Below are the code and all the weights of a small trained network. Each question names an input and a target symbol and asks about switching units off, where a switched-off unit gives its printed mean instead of its output.

import numpy as np


def w(rows, s, z=0):
    codes = np.array(rows[::2]) - 128.0
    scale = np.full(codes.shape[1], s)
    scale[-1] = z or s
    return codes * scale


def norm(h):
    return h / np.sqrt((h * h).mean(-1, keepdims=True) + 1e-5)


def softmax(a):
    e = np.exp(a - a.max(-1, keepdims=True))
    return e / e.sum(-1, keepdims=True)


def log_softmax(a):
    a = a - a.max(-1, keepdims=True)
    return a - np.log(np.exp(a).sum(-1, keepdims=True))


def net(x, mask):
    ids = ['ΠΩεθμστ'.index(c) for c in x.split()]
    T = len(ids)
    res = E[ids] + P[:T]
    u = 0
    for l in range(3):
        r = norm(res)
        for j in range(2):
            rows = slice(4 * j, 4 * j + 4)
            q, k, v = (r @ M[l][rows].T for M in (Q, K, V))
            z = softmax(np.where(np.tri(T) > 0, q @ k.T / 4**0.5, -1e9)) @ v
            o = O[l][rows]
            res = res + np.where(mask[u + j], z, o[:, -1]) @ o[:, :-1]
        u += 2
    return log_softmax(norm(res)[-1] @ U[:, :-1].T + U[:, -1])


Q, K, V, O = {}, {}, {}, {}
E = w([
[90,81,137,206,120,83,118],'Π',
[150,200,161,106,73,108,127],'Ω',
[70,109,146,206,103,175,227],'ε',
[187,196,171,80,69,109,97],'θ',
[163,102,198,127,93,31,1],'μ',
[148,159,167,254,66,152,80],'σ',
[210,116,62,157,164,84,101],'τ',
],0.014)
P = w([
[84,141,59,65,185,166,141],'0',
[81,137,94,224,179,156,87],'1',
[103,235,179,189,61,17,163],'2',
[82,30,79,84,5,182,137],'3',
[137,159,150,101,153,145,54],'4',
[199,152,186,158,64,66,138],'5',
[124,98,108,95,66,193,132],'6',
[111,140,159,103,178,129,56],'7',
[203,79,195,206,90,58,171],'8',
],0.013)
Q[0] = w([
[122,246,139,180,163,147,104],'L0H0',
[166,155,166,101,230,220,100],'L0H0',
[57,149,141,149,224,93,197],'L0H0',
[236,55,181,97,97,187,158],'L0H0',
[131,198,148,161,76,81,134],'L0H1',
[176,132,185,192,116,1,219],'L0H1',
[151,115,70,174,2,103,128],'L0H1',
[167,123,50,132,120,137,134],'L0H1',
],0.0072)
K[0] = w([
[102,166,97,113,200,156,188],'L0H0',
[95,172,2,96,126,170,102],'L0H0',
[73,162,147,152,136,81,149],'L0H0',
[157,161,135,143,95,192,137],'L0H0',
[198,139,196,76,97,188,171],'L0H1',
[177,107,243,173,119,32,215],'L0H1',
[221,114,151,171,53,174,171],'L0H1',
[221,72,61,85,144,116,163],'L0H1',
],0.0082)
V[0] = w([
[184,44,212,170,30,30,132],'L0H0',
[110,35,106,94,114,133,28],'L0H0',
[106,164,112,153,125,23,187],'L0H0',
[40,106,24,78,160,97,142],'L0H0',
[71,246,215,175,168,158,16],'L0H1',
[38,91,207,120,198,92,139],'L0H1',
[99,177,216,132,128,2,149],'L0H1',
[165,82,119,208,128,121,137],'L0H1',
],0.0067)
O[0] = w([
[209,151,121,41,133,209,189,226],'L0H0',
[33,122,173,116,135,194,142,145],'L0H0',
[114,238,226,133,182,133,87,167],'L0H0',
[208,101,195,103,242,129,163,83],'L0H0',
[58,164,96,160,158,107,64,252],'L0H1',
[76,202,163,72,104,92,78,93],'L0H1',
[111,255,71,234,103,70,172,242],'L0H1',
[196,83,86,169,83,25,107,179],'L0H1',
],0.0069,0.0038)
Q[1] = w([
[85,89,74,121,44,43,140],'L1H0',
[167,136,155,204,127,64,137],'L1H0',
[136,177,105,118,72,132,114],'L1H0',
[176,97,26,184,26,144,176],'L1H0',
[109,85,183,183,162,126,54],'L1H1',
[9,144,223,109,126,255,76],'L1H1',
[136,115,96,71,132,118,174],'L1H1',
[85,18,143,138,73,114,114],'L1H1',
],0.0092)
K[1] = w([
[209,157,131,255,107,161,139],'L1H0',
[115,107,60,110,218,128,112],'L1H0',
[163,123,135,173,149,152,41],'L1H0',
[238,156,232,149,93,137,99],'L1H0',
[66,50,199,184,69,83,40],'L1H1',
[50,197,211,169,102,143,190],'L1H1',
[194,160,106,98,133,141,189],'L1H1',
[95,110,51,113,35,156,128],'L1H1',
],0.0082)
V[1] = w([
[130,58,94,191,144,189,147],'L1H0',
[114,141,186,159,142,91,229],'L1H0',
[121,109,177,242,130,182,70],'L1H0',
[105,120,121,101,34,31,85],'L1H0',
[195,179,148,62,254,133,179],'L1H1',
[68,120,147,106,166,130,184],'L1H1',
[129,177,83,169,107,98,200],'L1H1',
[165,150,155,240,99,130,182],'L1H1',
],0.0076)
O[1] = w([
[9,141,141,235,106,166,153,108],'L1H0',
[135,178,216,111,150,216,156,129],'L1H0',
[185,137,143,229,2,82,153,254],'L1H0',
[67,53,205,148,122,96,81,166],'L1H0',
[62,170,155,165,100,5,68,7],'L1H1',
[129,87,57,94,84,103,86,117],'L1H1',
[167,122,168,61,211,29,98,104],'L1H1',
[64,225,97,89,135,136,9,147],'L1H1',
],0.0054,0.0052)
Q[2] = w([
[198,116,116,118,51,63,248],'L2H0',
[92,68,138,71,48,229,122],'L2H0',
[132,107,165,108,64,151,222],'L2H0',
[147,166,123,112,164,113,113],'L2H0',
[130,147,130,153,216,146,84],'L2H1',
[93,115,116,153,128,121,119],'L2H1',
[129,195,146,196,163,141,34],'L2H1',
[87,80,119,64,133,203,90],'L2H1',
],0.011)
K[2] = w([
[200,167,143,250,33,177,120],'L2H0',
[254,94,149,145,120,114,53],'L2H0',
[246,195,128,166,108,133,75],'L2H0',
[67,89,193,126,167,154,128],'L2H0',
[89,92,139,86,237,143,121],'L2H1',
[62,140,32,136,138,86,79],'L2H1',
[31,126,115,99,147,78,142],'L2H1',
[70,104,141,60,126,234,113],'L2H1',
],0.0096)
V[2] = w([
[118,10,165,94,21,101,2],'L2H0',
[177,65,22,173,81,211,235],'L2H0',
[188,126,84,32,166,116,59],'L2H0',
[19,179,171,108,36,212,101],'L2H0',
[116,138,201,151,166,147,95],'L2H1',
[143,255,133,187,37,146,92],'L2H1',
[133,104,13,136,112,95,124],'L2H1',
[96,99,208,228,75,42,107],'L2H1',
],0.0096)
O[2] = w([
[58,82,153,109,97,77,122,145],'L2H0',
[164,177,120,139,81,166,163,117],'L2H0',
[112,71,108,50,106,250,99,1],'L2H0',
[48,187,121,166,138,90,43,151],'L2H0',
[178,98,170,120,186,120,131,116],'L2H1',
[185,91,94,199,148,99,94,202],'L2H1',
[154,156,58,118,89,183,78,151],'L2H1',
[169,74,142,127,58,94,193,253],'L2H1',
],0.011,0.0066)
U = w([
[139,56,253,97,159,121,191,32],'Π',
[158,86,127,129,238,201,63,120],'Ω',
[146,213,151,173,168,143,133,186],'ε',
[102,197,2,72,110,219,91,108],'θ',
[16,94,147,82,81,142,82,139],'μ',
[111,81,93,199,10,162,101,3],'σ',
[211,43,134,71,92,204,198,182],'τ',
],0.007,0.0025)

Each question gives the input, a string of symbols that net reads in full, and the target symbol t.
The units are the heads (4 rows each of Q, K, V and O). Each row of codes is followed by its name. A weight is (code - 128) times the scale printed after its matrix; where a second scale follows, it is the last column's (O and U).
mask holds one flag per head, layer by layer. A switched-off head (its flag False) gives its mean, the last column of its rows in O, instead of its output. The means were averaged over made-up inputs and are rounded, as every weight is.
A unit's drop is (log p(t) with every unit on - log p(t) with that unit switched off) / (log p(t) with every unit on - log p(t) with every unit switched off).
The circuit of an input: a set's keep is (log p(t) with only the set's units on - log p(t) with every unit switched off) / (log p(t) with every unit on - log p(t) with every unit switched off). Starting from all 6 units, units are removed one at a time, each time the one whose removal leaves the highest keep (on an exact tie, the one counted first), for as long as the keep stays at least 0.8.
circuit, biggest first: the units of the circuit, biggest drop first
most important unit: the unit with the biggest drop
heads that matter: for each layer, one digit per head in row order, 1 if its drop is at least 0.15 and else 0, layers parted by /
drop of u: that unit's drop, to one decimal
input σ τ σ τ Ω, target σ: heads that matter => 11 / 10 / 00
input Ω σ ε Π ε, target Ω: circuit, biggest first => L2H0; L0H1; L1H0; L0H0
input Π ε ε θ ε μ μ, target μ: most important unit => L2H0
input μ θ μ Π, target μ: heads that matter => 10 / 10 / 11
input τ Π ε τ ε θ ε θ, target τ: circuit, biggest first => L2H0; L0H1
input τ ε σ θ μ, target τ: heads that matter => 10 / 00 / 10
input θ μ Ω Π Π ε θ, target θ: circuit, biggest first => L0H1; L0H0; L2H1; L1H0
input τ μ ε θ, target μ: heads that matter => 01 / 00 / 11
input Ω Π σ θ Ω, target Ω: heads that matter => 11 / 10 / 10
input μ μ τ μ τ Π τ ε, target μ: circuit, biggest first => L2H0; L0H1
input μ ε σ θ θ τ ε σ, target μ: circuit, biggest first => L2H0; L0H0
input μ Π τ ε ε ε Ω, target ε: heads that matter => 10 / 11 / 01
input ε ε ε Π, target ε: heads that matter => 10 / 10 / 11
input τ Ω θ Π ε Π τ Π, target τ: circuit, biggest first => L2H0; L0H0
input ε Π ε ε μ Ω ε, target μ: most important unit => L1H1
input μ μ τ ε τ τ μ, target τ: heads that matter => 00 / 00 / 10
input Ω ε Π ε, target ε: heads that matter => 11 / 10 / 11
input μ ε τ θ, target τ: heads that matter => 01 / 00 / 10
input Π Π ε ε μ Π Ω μ, target Π: heads that matter => 11 / 00 / 01
input τ μ θ Π Ω Π Π ε, target τ: circuit, biggest first => L2H0; L1H1
input μ Π θ Π, target θ: circuit, biggest first => L2H1; L1H1; L1H0
input Ω τ μ Ω, target τ: most important unit => L0H1
input σ σ τ ε, target τ: circuit, biggest first => L2H0; L0H0
input μ Ω τ ε μ μ μ τ, target μ: drop of L1H0 => 0.3
input Ω μ Π σ Π ε σ τ, target Ω: drop of L1H0 => 0.6
input Π τ ε ε σ ε Π θ, target Π: drop of L2H0 => 0.1
input Π ε ε σ Π ε Ω, target ε: drop of L2H0 => 0.4
input μ Π Ω Π τ, target μ: most important unit => L0H1
